Below are the code and all the weights of a small trained network. Each question names an input and a target symbol and asks about switching units off, where a switched-off unit gives its printed mean instead of its output.

import numpy as np


def w(rows, s, z=0):
    codes = np.array(rows[::2]) - 128.0
    scale = np.full(codes.shape[1], s)
    scale[-1] = z or s
    return codes * scale


def norm(h):
    return h / np.sqrt((h * h).mean(-1, keepdims=True) + 1e-5)


def f(y):
    return y / 2 * (1 + np.tanh(0.7978845608 * (y + 0.044715 * y**3)))


def softmax(a):
    e = np.exp(a - a.max(-1, keepdims=True))
    return e / e.sum(-1, keepdims=True)


def log_softmax(a):
    a = a - a.max(-1, keepdims=True)
    return a - np.log(np.exp(a).sum(-1, keepdims=True))


def net(x, mask):
    ids = ['ΓΞβδεζηθμ'.index(c) for c in x.split()]
    T = len(ids)
    res = E[ids] + P[:T]
    u = 0
    for l in range(2):
        q, k, v = (norm(res) @ M[l].T for M in (Q, K, V))
        z = softmax(np.where(np.tri(T) > 0, q @ k.T / 2**0.5, -1e9)) @ v
        res = res + np.where(mask[u], z, O[l][:, -1]) @ O[l][:, :-1]
        u += 1
        y = f(norm(res) @ A[l][:, :-1].T + A[l][:, -1])
        res = res + np.where(mask[u : u + 8], y, B[l][:, -1]) @ B[l][:, :-1]
        u += 8
    return log_softmax(norm(res)[-1] @ U[:, :-1].T + U[:, -1])


Q, K, V, O, A, B = {}, {}, {}, {}, {}, {}
E = w([
[110,177,146,61],'Γ',
[116,117,126,85],'Ξ',
[60,200,190,78],'β',
[112,73,85,120],'δ',
[50,10,175,176],'ε',
[107,116,67,113],'ζ',
[142,206,81,26],'η',
[141,143,13,83],'θ',
[99,98,98,128],'μ',
],0.011)
P = w([
[148,138,143,177],'0',
[208,87,132,102],'1',
[85,112,55,79],'2',
[3,91,195,157],'3',
[227,100,135,102],'4',
[107,129,98,48],'5',
[3,73,206,135],'6',
[231,109,137,99],'7',
[110,210,72,129],'8',
],0.012)
Q[0] = w([
[105,186,89,65],'L0H1',
[254,86,194,89],'L0H1',
],0.007)
K[0] = w([
[86,212,2,59],'L0H1',
[158,202,159,179],'L0H1',
],0.0058)
V[0] = w([
[49,115,164,169],'L0H1',
[255,58,210,173],'L0H1',
],0.0055)
O[0] = w([
[136,130,241,47,254],'L0H1',
[233,255,129,84,2],'L0H1',
],0.0071,0.00084)
A[0] = w([
[223,133,38,140,1],'L0N1',
[112,102,160,254,159],'L0N2',
[194,93,195,139,108],'L0N3',
[95,224,165,145,235],'L0N4',
[185,128,56,60,125],'L0N5',
[126,217,186,118,124],'L0N6',
[149,81,148,59,134],'L0N7',
[202,8,69,142,110],'L0N8',
],0.0075,0.003)
B[0] = w([
[151,132,253,183,154],'L0N1',
[95,149,87,196,191],'L0N2',
[174,136,57,119,201],'L0N3',
[181,43,77,157,192],'L0N4',
[110,59,98,167,209],'L0N5',
[189,115,103,163,139],'L0N6',
[120,133,81,255,237],'L0N7',
[137,186,122,87,254],'L0N8',
],0.0081,0.0026)
Q[1] = w([
[7,157,130,113],'L1H1',
[85,146,162,74],'L1H1',
],0.015)
K[1] = w([
[129,90,130,4],'L1H1',
[76,9,160,48],'L1H1',
],0.011)
V[1] = w([
[210,8,117,38],'L1H1',
[2,22,253,69],'L1H1',
],0.0062)
O[1] = w([
[126,36,11,254,144],'L1H1',
[162,211,130,172,251],'L1H1',
],0.0088,0.0026)
A[1] = w([
[106,64,31,128,67],'L1N1',
[111,69,147,94,217],'L1N2',
[53,163,60,88,67],'L1N3',
[115,173,15,123,27],'L1N4',
[94,133,141,192,2],'L1N5',
[142,136,39,212,170],'L1N6',
[37,250,94,94,71],'L1N7',
[65,130,79,119,85],'L1N8',
],0.015,0.0046)
B[1] = w([
[167,136,246,171,247],'L1N1',
[34,154,57,147,203],'L1N2',
[183,57,31,30,210],'L1N3',
[11,100,16,76,190],'L1N4',
[101,174,133,138,172],'L1N5',
[91,254,68,61,254],'L1N6',
[15,69,122,185,236],'L1N7',
[223,10,119,66,204],'L1N8',
],0.0075,0.0073)
U = w([
[109,58,51,78,156],'Γ',
[54,124,103,61,183],'Ξ',
[88,141,38,182,111],'β',
[120,250,76,121,83],'δ',
[211,127,124,103,255],'ε',
[112,22,136,148,96],'ζ',
[96,157,202,25,76],'η',
[125,168,155,210,167],'θ',
[183,74,59,200,27],'μ',
],0.017,0.0047)

Each question gives the input, a string of symbols that net reads in full, and the target symbol t.
The units are the heads (2 rows each of Q, K, V and O) and the neurons (one row each of A and B). Each row of codes is followed by its name. A weight is (code - 128) times the scale printed after its matrix; where a second scale follows, it is the last column's (O, A, B and U).
mask holds one flag per unit, layer by layer, with each layer's heads first. A switched-off unit (its flag False) gives its mean, the last column of its rows in O or B, instead of its output. The means were averaged over made-up inputs and are rounded, as every weight is.
A unit's drop is (log p(t) with every unit on - log p(t) with that unit switched off) / (log p(t) with every unit on - log p(t) with every unit switched off).
most important unit: the unit with the biggest drop
k most important neurons: the k neurons with the biggest drops, biggest first
k most important neurons of layer l: the k neurons of layer l with the biggest drops, biggest first
input ε μ δ η δ, target ε: 2 most important neurons of layer 1 -> (L1N6; L1N7)
input β μ β η ε ζ η ζ, target δ: 3 most important neurons of layer 0 -> (L0N7; L0N6; L0N4)
input ζ θ θ ε μ ζ ε δ, target η: most important unit -> L0N2
input β μ ζ Ξ ζ ζ Γ β, target δ: 2 most important neurons -> (L0N7; L1N6)
input ζ ζ β ζ ε Ξ δ ζ, target η: 2 most important neurons -> (L0N2; L0N1)
input μ Γ β ζ θ μ ζ δ, target ζ: 2 most important neurons -> (L0N2; L1N1)
input δ Γ ζ ε Ξ β, target Γ: 3 most important neurons -> (L1N3; L0N4; L0N1)
input β μ ε θ β δ Ξ Ξ, target δ: 4 most important neurons of layer 0 -> (L0N7; L0N4; L0N6; L0N2)
input Ξ ε δ β β θ ε ε, target μ: 3 most important neurons -> (L1N1; L0N7; L0N3)
input ε ε ζ ε ε δ δ θ, target ε: 4 most important neurons -> (L0N2; L0N1; L1N6; L1N7)
input β η Ξ Γ β ε ε ζ, target δ: 4 most important neurons of layer 0 -> (L0N7; L0N2; L0N6; L0N4)
input ε μ η δ ε ε ε ε Γ, target Γ: 2 most important neurons of layer 0 -> (L0N4; L0N7)
input ζ ε ε δ, target θ: 4 most important neurons of layer 0 -> (L0N3; L0N7; L0N4; L0N5)
input Γ η δ Ξ δ ε ε ε, target β: 2 most important neurons of layer 0 -> (L0N4; L0N7)
input Ξ ε ε ε ε μ Ξ μ, target μ: most important unit -> L0H1
input ε ε ζ β ε θ μ β ζ, target Γ: 2 most important neurons of layer 1 -> (L1N8; L1N3)
input β ζ β β β, target δ: 4 most important neurons -> (L0N7; L0N4; L1N6; L0N2)
input η ε ε θ η, target θ: 4 most important neurons of layer 1 -> (L1N3; L1N1; L1N8; L1N4)
input η β θ θ β β μ ζ, target θ: 3 most important neurons -> (L0N1; L0N7; L0N5)
input β δ ε μ ε β β, target θ: most important unit -> L1H1
input ε β θ η β, target ε: 3 most important neurons of layer 0 -> (L0N2; L0N7; L0N6)
input ε ε Ξ ε ε, target ε: 2 most important neurons -> (L0N2; L1N6)
input θ μ ζ ε ε ε β η, target Ξ: 3 most important neurons of layer 0 -> (L0N1; L0N5; L0N4)
